Here is a tiny trained network, its code and every weight. The questions are about switching its units off for an input and a target symbol, where a switched-off unit gives its printed mean instead of its output.

import numpy as np


def w(rows, s, z=0):
    codes = np.array(rows[::2]) - 128.0
    scale = np.full(codes.shape[1], s)
    scale[-1] = z or s
    return codes * scale


def norm(h):
    return h / np.sqrt((h * h).mean(-1, keepdims=True) + 1e-5)


def f(y):
    return y / 2 * (1 + np.tanh(0.7978845608 * (y + 0.044715 * y**3)))


def softmax(a):
    e = np.exp(a - a.max(-1, keepdims=True))
    return e / e.sum(-1, keepdims=True)


def log_softmax(a):
    a = a - a.max(-1, keepdims=True)
    return a - np.log(np.exp(a).sum(-1, keepdims=True))


def net(x, mask):
    ids = ['αβγεηθλμξπσφψω'.index(c) for c in x.split()]
    T = len(ids)
    res = E[ids] + P[:T]
    r = norm(res)
    for j in range(2):
        rows = slice(2 * j, 2 * j + 2)
        q, k, v = (r @ M[0][rows].T for M in (Q, K, V))
        z = softmax(np.where(np.tri(T) > 0, q @ k.T / 2**0.5, -1e9)) @ v
        o = O[0][rows]
        res = res + np.where(mask[j], z, o[:, -1]) @ o[:, :-1]
    y = f(norm(res) @ A[0][:, :-1].T + A[0][:, -1])
    res = res + np.where(mask[2:18], y, B[0][:, -1]) @ B[0][:, :-1]
    return log_softmax(norm(res)[-1] @ U[:, :-1].T + U[:, -1])


Q, K, V, O, A, B = {}, {}, {}, {}, {}, {}
E = w([
[160,106,158,7,141,173,162,153,156],'α',
[178,191,47,144,104,154,122,162,8],'β',
[157,174,166,171,147,58,152,138,172],'γ',
[96,22,88,142,148,219,60,146,131],'ε',
[85,30,226,182,135,128,98,81,34],'η',
[100,71,114,123,89,107,144,141,141],'θ',
[81,169,89,108,74,186,88,145,221],'λ',
[24,183,59,141,214,126,194,184,124],'μ',
[97,105,136,181,113,159,94,113,173],'ξ',
[190,54,110,151,163,100,76,139,174],'π',
[48,117,134,86,76,107,209,86,115],'σ',
[84,143,236,156,52,137,144,116,124],'φ',
[67,151,145,145,91,128,113,92,195],'ψ',
[185,135,69,68,156,107,128,190,221],'ω',
],0.015)
P = w([
[191,103,24,173,138,114,211,8,155],'0',
[82,130,82,83,100,87,133,51,126],'1',
[178,84,83,170,122,109,172,98,162],'2',
[86,133,106,82,101,86,113,88,122],'3',
[170,83,111,166,120,139,170,120,163],'4',
[84,132,123,73,103,95,95,115,114],'5',
[165,85,126,166,126,157,164,137,153],'6',
[85,131,132,76,110,99,87,132,111],'7',
[165,91,144,166,128,166,163,156,152],'8',
[85,134,140,76,109,99,76,155,113],'9',
[168,96,160,163,135,179,156,170,151],'10',
[85,129,160,77,113,97,51,181,110],'11',
[170,109,178,160,139,196,148,183,148],'12',
],0.012)
Q[0] = w([
[68,41,195,88,95,84,104,182,233],'H0',
[2,160,124,45,169,52,48,176,86],'H0',
[129,114,63,251,160,198,215,98,145],'H1',
[116,245,85,194,243,159,105,17,81],'H1',
],0.0083)
K[0] = w([
[133,178,142,158,157,164,93,227,92],'H0',
[82,141,72,147,140,127,177,182,57],'H0',
[109,72,186,97,111,143,143,122,174],'H1',
[145,145,86,138,141,118,175,4,161],'H1',
],0.012)
V[0] = w([
[2,109,146,146,222,90,147,178,186],'H0',
[32,202,46,166,162,109,212,192,112],'H0',
[182,111,90,109,142,212,130,43,117],'H1',
[165,122,217,125,147,192,166,86,168],'H1',
],0.0072)
O[0] = w([
[114,64,255,134,159,79,80,125,221,249],'H0',
[111,132,200,135,58,79,70,222,173,175],'H0',
[129,95,186,98,155,128,50,194,137,113],'H1',
[157,112,216,54,101,109,107,127,156,18],'H1',
],0.0076,0.0016)
A[0] = w([
[148,106,166,103,74,245,146,157,180,155],'N0',
[179,184,140,105,208,6,205,69,118,117],'N1',
[49,131,107,110,125,173,29,129,77,45],'N2',
[3,129,120,80,123,129,144,81,145,115],'N3',
[86,222,176,135,124,119,72,32,127,134],'N4',
[43,214,117,73,167,65,177,140,205,49],'N5',
[111,115,113,120,31,109,125,136,62,178],'N6',
[205,96,90,153,105,175,117,157,126,127],'N7',
[125,159,172,169,208,188,151,130,143,148],'N8',
[19,207,169,75,110,115,145,89,135,2],'N9',
[235,85,132,194,173,168,134,139,50,85],'N10',
[253,89,173,169,104,135,149,55,113,60],'N11',
[121,113,108,180,86,99,22,41,82,89],'N12',
[105,191,126,55,86,55,124,194,17,104],'N13',
[177,176,77,140,74,185,120,202,174,162],'N14',
[255,163,98,213,137,141,173,143,114,113],'N15',
],0.0097,0.01)
B[0] = w([
[195,147,171,159,98,129,162,168,99,254],'N0',
[89,139,146,180,130,135,92,226,113,147],'N1',
[130,160,169,129,105,137,173,60,189,148],'N2',
[179,141,110,116,88,72,149,156,132,215],'N3',
[223,164,95,139,191,115,111,70,136,177],'N4',
[136,62,146,74,189,169,191,58,128,153],'N5',
[117,163,175,154,157,113,163,142,80,224],'N6',
[181,134,159,149,145,164,131,129,98,183],'N7',
[160,61,133,113,92,104,176,128,122,170],'N8',
[22,54,137,85,95,176,9,152,59,144],'N9',
[127,136,69,81,76,67,89,140,89,163],'N10',
[58,151,168,49,100,166,161,108,178,177],'N11',
[111,111,112,156,105,182,152,198,154,165],'N12',
[104,154,92,192,131,251,103,142,193,165],'N13',
[37,146,152,165,163,146,156,121,102,194],'N14',
[169,102,230,90,132,90,69,76,134,177],'N15',
],0.011,0.007)
U = w([
[140,75,153,189,153,101,169,41,67,98],'α',
[161,190,137,145,100,113,60,111,35,155],'β',
[124,147,85,118,92,39,187,170,83,137],'γ',
[83,85,97,90,205,141,201,127,160,124],'ε',
[123,58,143,131,81,212,130,90,192,89],'η',
[43,74,130,66,64,145,126,123,68,102],'θ',
[169,103,108,49,140,104,84,60,133,237],'λ',
[95,127,188,126,96,73,71,193,174,160],'μ',
[192,166,113,19,151,168,150,201,112,143],'ξ',
[174,56,58,153,119,153,83,196,90,173],'π',
[185,140,159,159,246,125,129,152,138,61],'σ',
[108,213,194,75,102,137,186,54,145,3],'φ',
[75,183,115,186,120,201,141,168,127,194],'ψ',
[223,172,89,174,103,113,126,116,198,130],'ω',
],0.012,0.0036)

Each question gives the input, a string of symbols that net reads in full, and the target symbol t.
The units are the heads (2 rows each of Q, K, V and O) and the neurons (one row each of A and B). Each row of codes is followed by its name. A weight is (code - 128) times the scale printed after its matrix; where a second scale follows, it is the last column's (O, A, B and U).
mask holds one flag per unit, heads first, then neurons. A switched-off unit (its flag False) gives its mean, the last column of its rows in O or B, instead of its output. The means were averaged over made-up inputs and are rounded, as every weight is.
A unit's drop is (log p(t) with every unit on - log p(t) with that unit switched off) / (log p(t) with every unit on - log p(t) with every unit switched off).
The circuit of an input: a set's keep is (log p(t) with only the set's units on - log p(t) with every unit switched off) / (log p(t) with every unit on - log p(t) with every unit switched off). Starting from the 12 units with the biggest drops (on a tie, the unit counted first), units are removed one at a time, each time the one whose removal leaves the highest keep (on an exact tie, the one counted first), for as long as the keep stays at least 0.8.
units of the circuit, in order: the units of the circuit, biggest drop first
most important unit: the unit with the biggest drop
top k neurons: the k neurons with the biggest drops, biggest first
which heads matter: for each layer, one digit per head in row order, 1 if its drop is at least 0.15 and else 0, layers parted by /
drop of u: that unit's drop, to one decimal
input π β θ σ μ μ ε ψ θ η, target μ: units of the circuit, in order	[H0]
input μ θ μ η θ θ θ θ θ σ, target μ: which heads matter	10
input θ φ ξ, target η: top 2 neurons	[N6; N11]
input ψ ξ ξ θ σ θ ξ ξ π ξ ε θ θ, target α: units of the circuit, in order	[H1; N15]
input θ ψ φ π θ ξ μ θ ξ θ ω, target σ: units of the circuit, in order	[N15; N14]
input σ μ π, target λ: units of the circuit, in order	[N15; N10; H0]
input θ φ φ, target φ: units of the circuit, in order	[N11; H0]
input ξ φ β θ ε θ, target ψ: which heads matter	10
input θ σ θ ψ θ θ, target γ: units of the circuit, in order	[N3; H1]
input α λ θ σ π ω α φ β σ σ η, target ψ: units of the circuit, in order	[H0; N13]
input λ ξ η θ γ π θ θ ξ θ π α β, target β: units of the circuit, in order	[N10; N15]
input φ σ π φ ω φ γ φ π ε, target η: which heads matter	10
input θ θ θ φ θ φ ψ γ θ ξ π, target λ: units of the circuit, in order	[N10; H0; N15]
input θ β η θ θ θ β α θ σ π φ, target ψ: most important unit	H0
input θ η θ θ ξ λ, target φ: which heads matter	00
input φ α ψ π λ φ γ, target μ: which heads matter	00
input β ξ π ξ η π, target ψ: which heads matter	10
input ε π η θ θ θ ψ, target ω: which heads matter	00
input ξ π φ θ η σ, target θ: which heads matter	00
input α θ θ α θ θ θ γ η, target θ: most important unit	N10
input θ μ ψ ξ β ω λ η φ ε, target ψ: drop of H0	0.6
input θ ω θ γ γ ξ θ φ, target β: drop of N9	0.6
